Below are the code and all the weights of a small trained network. Each question names an input and a target symbol and asks about switching units off, where a switched-off unit gives its printed mean instead of its output.

import numpy as np


def w(rows, s, z=0):
    codes = np.array(rows[::2]) - 128.0
    scale = np.full(codes.shape[1], s)
    scale[-1] = z or s
    return codes * scale


def f(y):
    return np.maximum(y, 0)


def softmax(a):
    e = np.exp(a - a.max(-1, keepdims=True))
    return e / e.sum(-1, keepdims=True)


def log_softmax(a):
    a = a - a.max(-1, keepdims=True)
    return a - np.log(np.exp(a).sum(-1, keepdims=True))


def net(x, mask):
    ids = ['αβγδεθλμπστφψω'.index(c) for c in x.split()]
    T = len(ids)
    res = E[ids] + P[:T]
    r = res
    for j in range(2):
        rows = slice(2 * j, 2 * j + 2)
        q, k, v = (r @ M[0][rows].T for M in (Q, K, V))
        z = softmax(np.where(np.tri(T) > 0, q @ k.T / 2**0.5, -1e9)) @ v
        o = O[0][rows]
        res = res + np.where(mask[j], z, o[:, -1]) @ o[:, :-1]
    y = f(res @ A[0][:, :-1].T + A[0][:, -1])
    res = res + np.where(mask[2:6], y, B[0][:, -1]) @ B[0][:, :-1]
    return log_softmax(res[-1] @ U[:, :-1].T + U[:, -1])


Q, K, V, O, A, B = {}, {}, {}, {}, {}, {}
E = w([
[140,156,36,252,143],'α',
[65,158,130,50,90],'β',
[134,130,104,165,123],'γ',
[207,162,213,54,209],'δ',
[141,95,111,173,120],'ε',
[178,34,222,234,179],'θ',
[129,107,105,165,123],'λ',
[219,113,141,192,82],'μ',
[130,86,104,168,125],'π',
[114,180,66,54,149],'σ',
[222,78,42,136,158],'τ',
[69,151,223,142,85],'φ',
[182,213,169,42,83],'ψ',
[189,60,216,133,54],'ω',
],0.017)
P = w([
[47,122,118,106,233],'0',
[54,116,186,138,254],'1',
[82,112,147,144,172],'2',
[111,86,175,122,200],'3',
[95,104,125,154,136],'4',
[138,83,164,148,134],'5',
[106,96,106,164,111],'6',
[148,67,117,153,90],'7',
[134,87,99,168,84],'8',
[152,65,98,167,51],'9',
[169,63,90,162,48],'10',
[156,50,71,160,20],'11',
[171,66,111,181,54],'12',
[146,56,71,174,11],'13',
],0.0053)
Q[0] = w([
[156,103,182,87,164],'h0',
[130,133,117,105,128],'h0',
[48,117,175,172,40],'h1',
[119,2,97,175,126],'h1',
],0.031)
K[0] = w([
[123,115,174,120,199],'h0',
[127,144,127,158,136],'h0',
[73,89,139,126,2],'h1',
[151,50,76,186,134],'h1',
],0.033)
V[0] = w([
[121,250,122,122,94],'h0',
[69,106,91,70,137],'h0',
[88,59,161,138,104],'h1',
[219,92,107,134,129],'h1',
],0.019)
O[0] = w([
[45,6,154,102,74,46],'h0',
[180,78,86,86,61,31],'h0',
[149,220,187,112,47,127],'h1',
[186,50,137,87,166,254],'h1',
],0.011,0.0085)
A[0] = w([
[128,103,141,249,103,135],'n0',
[77,139,29,144,134,107],'n1',
[120,179,151,18,168,2],'n2',
[177,95,62,249,71,121],'n3',
],0.018,0.0057)
B[0] = w([
[103,56,147,86,228,245],'n0',
[130,113,167,234,68,192],'n1',
[77,7,138,91,62,245],'n2',
[81,226,76,138,60,254],'n3',
],0.014,0.0091)
U = w([
[53,101,48,209,198,12],'α',
[84,105,88,140,3,28],'β',
[159,102,119,210,117,121],'γ',
[125,150,113,117,148,188],'δ',
[133,162,110,134,147,149],'ε',
[241,113,222,170,56,94],'θ',
[145,140,113,181,122,178],'λ',
[181,107,197,211,216,105],'μ',
[125,192,103,104,135,254],'π',
[111,122,74,88,74,93],'σ',
[252,67,25,164,154,46],'τ',
[56,182,171,88,151,124],'φ',
[97,22,99,70,106,169],'ψ',
[148,145,130,148,155,89],'ω',
],0.0058,0.0073)

Each question gives the input, a string of symbols that net reads in full, and the target symbol t.
The units are the heads (2 rows each of Q, K, V and O) and the neurons (one row each of A and B). Each row of codes is followed by its name. A weight is (code - 128) times the scale printed after its matrix; where a second scale follows, it is the last column's (O, A, B and U).
mask holds one flag per unit, heads first, then neurons. A switched-off unit (its flag False) gives its mean, the last column of its rows in O or B, instead of its output. The means were averaged over made-up inputs and are rounded, as every weight is.
A unit's drop is (log p(t) with every unit on - log p(t) with that unit switched off) / (log p(t) with every unit on - log p(t) with every unit switched off).
The circuit of an input: a set's keep is (log p(t) with only the set's units on - log p(t) with every unit switched off) / (log p(t) with every unit on - log p(t) with every unit switched off). Starting from all 6 units, units are removed one at a time, each time the one whose removal leaves the highest keep (on an exact tie, the one counted first), for as long as the keep stays at least 0.8.
units of the circuit, in order: the units of the circuit, biggest drop first
unit that matters most: the unit with the biggest drop
heads that matter: for each layer, one digit per head in row order, 1 if its drop is at least 0.15 and else 0, layers parted by /
input ψ β ε δ α, target α: unit that matters most : n0
input β ψ β φ λ, target β: units of the circuit, in order : (h0 n3)
input π τ μ γ λ, target μ: units of the circuit, in order : (h0 n3 h1)
input ε γ μ μ π λ, target μ: heads that matter : 10
input π ψ ψ δ, target ψ: heads that matter : 00
input φ π σ τ μ ε, target τ: heads that matter : 01
input β τ β ω τ β ψ τ λ τ δ μ θ γ, target μ: units of the circuit, in order : (h0 n3 h1)
input ε τ φ ψ τ ω λ, target τ: heads that matter : 01
input π π π α ω λ α τ α ε ψ θ π λ, target θ: heads that matter : 01
input μ δ π, target μ: units of the circuit, in order : (n3 h0 n2)
input β μ β ω λ ψ α δ π δ ω, target θ: heads that matter : 01
input π φ π, target π: heads that matter : 10
input ψ μ τ δ ψ μ ψ π ε ω δ α μ μ, target α: units of the circuit, in order : (n0 h0 n3)
input τ δ π ω λ ψ θ ω δ π ψ ψ δ γ, target ψ: unit that matters most : h0
input τ γ φ λ π π π π, target π: units of the circuit, in order : (h0 n3 n2)
input ε μ β λ μ ψ ε λ α ψ λ φ α θ, target μ: units of the circuit, in order : (n0 h0)
input λ θ μ π σ π π π π λ ω β ψ π, target β: heads that matter : 10
input λ ψ ψ γ λ α ε π ψ τ β θ, target μ: units of the circuit, in order : (h0 n0)
input β π α γ λ, target α: units of the circuit, in order : (h1 n0)
input θ φ φ μ δ π τ ω σ θ σ γ, target θ: unit that matters most : h1
input ψ π ψ δ π φ α μ θ μ λ γ, target μ: heads that matter : 11
